Below are the code and all the weights of a small trained network. Each question names an input and a class and asks about switching units off, where a switched-off unit gives its printed mean instead of its output.

import numpy as np


def w(rows, s, z=0):
    codes = np.array(rows[::2]) - 128.0
    scale = np.full(codes.shape[1], s)
    scale[-1] = z or s
    return codes * scale


def norm(h):
    return h / np.sqrt((h * h).mean(-1, keepdims=True) + 1e-5)


def f(y):
    return y / 2 * (1 + np.tanh(0.7978845608 * (y + 0.044715 * y**3)))


def log_softmax(a):
    a = a - a.max(-1, keepdims=True)
    return a - np.log(np.exp(a).sum(-1, keepdims=True))


def net(x, mask):
    res = np.array(x, float).reshape(1, 7) / 4 @ E
    u = 0
    for l in range(3):
        y = f(norm(res) @ A[l][:, :-1].T + A[l][:, -1])
        res = res + np.where(mask[u : u + 13], y, B[l][:, -1]) @ B[l][:, :-1]
        u += 13
    return log_softmax(norm(res)[-1] @ U[:, :-1].T + U[:, -1])


A, B = {}, {}
E = w([
[130,126,128,129,131],'x0',
[130,126,129,125,129],'x1',
[100,91,2,74,49],'x2',
[46,166,87,98,219],'x3',
[129,125,127,129,131],'x4',
[221,203,38,181,169],'x5',
[130,129,127,127,129],'x6',
],0.0083)
A[0] = w([
[34,84,122,81,114,75],'0.n1',
[77,122,115,88,142,56],'0.n2',
[125,151,238,101,175,120],'0.n3',
[53,129,159,107,190,61],'0.n4',
[84,115,225,124,140,90],'0.n5',
[114,107,121,99,126,68],'0.n6',
[15,176,88,103,233,198],'0.n7',
[105,103,48,75,78,165],'0.n8',
[13,194,92,73,246,2],'0.n9',
[145,127,142,126,92,105],'0.n10',
[119,135,155,99,122,58],'0.n11',
[156,206,160,180,178,124],'0.n12',
[176,163,50,141,96,88],'0.n13',
],0.011,0.0088)
B[0] = w([
[100,187,173,105,89,165],'0.n1',
[84,140,91,129,62,132],'0.n2',
[77,118,71,202,81,187],'0.n3',
[34,204,212,158,131,156],'0.n4',
[58,130,79,197,111,170],'0.n5',
[93,99,97,115,71,120],'0.n6',
[82,138,109,95,254,248],'0.n7',
[113,101,92,99,73,199],'0.n8',
[212,50,126,195,22,180],'0.n9',
[58,91,111,161,163,128],'0.n10',
[129,126,43,167,122,117],'0.n11',
[200,104,174,63,159,180],'0.n12',
[176,76,73,215,129,164],'0.n13',
],0.0087,0.011)
A[1] = w([
[175,167,86,154,99,45],'1.n1',
[111,110,205,182,101,64],'1.n2',
[97,98,243,162,144,2],'1.n3',
[94,53,127,87,101,45],'1.n4',
[90,140,177,184,2,109],'1.n5',
[24,65,150,112,187,161],'1.n6',
[220,135,123,120,113,118],'1.n7',
[117,73,71,38,60,50],'1.n8',
[98,229,70,173,162,139],'1.n9',
[227,174,109,156,79,112],'1.n10',
[80,96,186,156,53,88],'1.n11',
[79,190,89,170,95,56],'1.n12',
[199,118,166,138,178,37],'1.n13',
],0.011,0.0049)
B[1] = w([
[90,107,121,81,92,136],'1.n1',
[163,160,105,159,135,163],'1.n2',
[149,89,48,184,107,162],'1.n3',
[100,162,162,99,148,150],'1.n4',
[212,54,81,142,189,212],'1.n5',
[125,189,130,135,74,255],'1.n6',
[79,168,157,155,88,176],'1.n7',
[112,165,219,107,181,195],'1.n8',
[139,10,171,102,142,190],'1.n9',
[39,146,154,104,66,187],'1.n10',
[183,97,106,104,207,191],'1.n11',
[201,143,167,136,145,144],'1.n12',
[141,180,199,135,152,164],'1.n13',
],0.011,0.0069)
A[2] = w([
[89,145,194,164,97,121],'2.n1',
[188,96,83,188,85,141],'2.n2',
[87,77,123,69,184,98],'2.n3',
[152,125,81,9,119,84],'2.n4',
[102,164,100,74,48,104],'2.n5',
[95,118,112,156,36,123],'2.n6',
[165,159,157,225,168,87],'2.n7',
[193,198,171,153,85,155],'2.n8',
[126,123,246,118,153,74],'2.n9',
[180,40,183,42,151,12],'2.n10',
[155,152,241,151,82,36],'2.n11',
[191,84,67,127,126,103],'2.n12',
[180,171,199,159,90,13],'2.n13',
],0.014,0.011)
B[2] = w([
[118,101,155,201,137,240],'2.n1',
[150,126,53,121,105,254],'2.n2',
[182,116,142,127,64,219],'2.n3',
[149,63,140,246,160,193],'2.n4',
[106,197,121,64,100,199],'2.n5',
[210,183,116,56,184,212],'2.n6',
[121,150,156,64,103,250],'2.n7',
[106,89,103,173,171,218],'2.n8',
[181,98,48,89,110,204],'2.n9',
[172,77,239,38,41,185],'2.n10',
[157,188,187,207,19,173],'2.n11',
[69,123,144,199,79,227],'2.n12',
[162,214,200,214,61,158],'2.n13',
],0.014,0.0048)
U = w([
[185,22,27,240,96,190],'0',
[231,14,233,35,5,17],'1',
[16,101,213,230,198,67],'2',
[30,198,195,25,41,121],'3',
[224,231,220,243,40,110],'4',
[229,232,26,54,24,3],'5',
[223,164,192,82,248,164],'6',
],0.019,0.0063)

Each question gives the input, the list of numbers given to net, and the class t.
The units are the neurons (one row each of A and B). Each row of codes is followed by its name. A weight is (code - 128) times the scale printed after its matrix; where a second scale follows, it is the last column's (A, B and U).
mask holds one flag per neuron, layer by layer. A switched-off neuron (its flag False) gives its mean, the last column of its row in B, instead of its output. The means were averaged over made-up inputs and are rounded, as every weight is.
A unit's drop is (log p(t) with every unit on - log p(t) with that unit switched off) / (log p(t) with every unit on - log p(t) with every unit switched off).
The circuit of an input: a set's keep is (log p(t) with only the set's units on - log p(t) with every unit switched off) / (log p(t) with every unit on - log p(t) with every unit switched off). Starting from the 12 units with the biggest drops (on a tie, the unit counted first), units are removed one at a time, each time the one whose removal leaves the highest keep (on an exact tie, the one counted first), for as long as the keep stays at least 0.8.
circuit, biggest first: the units of the circuit, biggest drop first
top k neurons in layer l: the k neurons of layer l with the biggest drops, biggest first
drop of u: that unit's drop, to one decimal
input [-1,-5,-4,2,-6,0,-7], class 2: circuit, biggest first -> (0.n7)
input [5,3,1,-7,5,3,4], class 5: circuit, biggest first -> (2.n6; 1.n10)
input [6,6,5,-5,0,1,-2], class 5: top 2 neurons in layer 0 -> (0.n13; 0.n7)
input [6,5,7,0,5,1,-8], class 5: top 3 neurons in layer 1 -> (1.n9; 1.n5; 1.n11)
input [6,8,1,-8,0,2,-2], class 5: top 2 neurons in layer 0 -> (0.n7; 0.n12)
input [1,-6,-8,-4,-6,0,7], class 0: top 2 neurons in layer 0 -> (0.n3; 0.n7)
input [-5,-7,0,5,-3,5,1], class 6: top 3 neurons in layer 0 -> (0.n3; 0.n12; 0.n8)
input [-2,4,-8,2,1,0,6], class 2: top 2 neurons in layer 1 -> (1.n5; 1.n11)
input [0,-2,-6,1,5,0,8], class 2: top 3 neurons in layer 1 -> (1.n5; 1.n11; 1.n6)
input [-7,-7,1,-5,4,1,0], class 5: top 2 neurons in layer 0 -> (0.n12; 0.n3)
input [-4,2,0,-8,-1,-2,8], class 0: top 3 neurons in layer 0 -> (0.n12; 0.n8; 0.n10)
input [-6,-8,-7,-3,5,0,-3], class 0: top 2 neurons in layer 0 -> (0.n3; 0.n7)
input [-7,6,-7,3,-4,8,2], class 6: drop of 2.n3 -> 0.0
input [-8,5,8,2,-4,-6,1], class 3: drop of 0.n9 -> 0.5
input [-3,-2,-4,5,-2,4,-4], class 6: drop of 0.n7 -> 0.4
input [-8,-1,-7,0,-4,-5,-6], class 0: circuit, biggest first -> (1.n3)
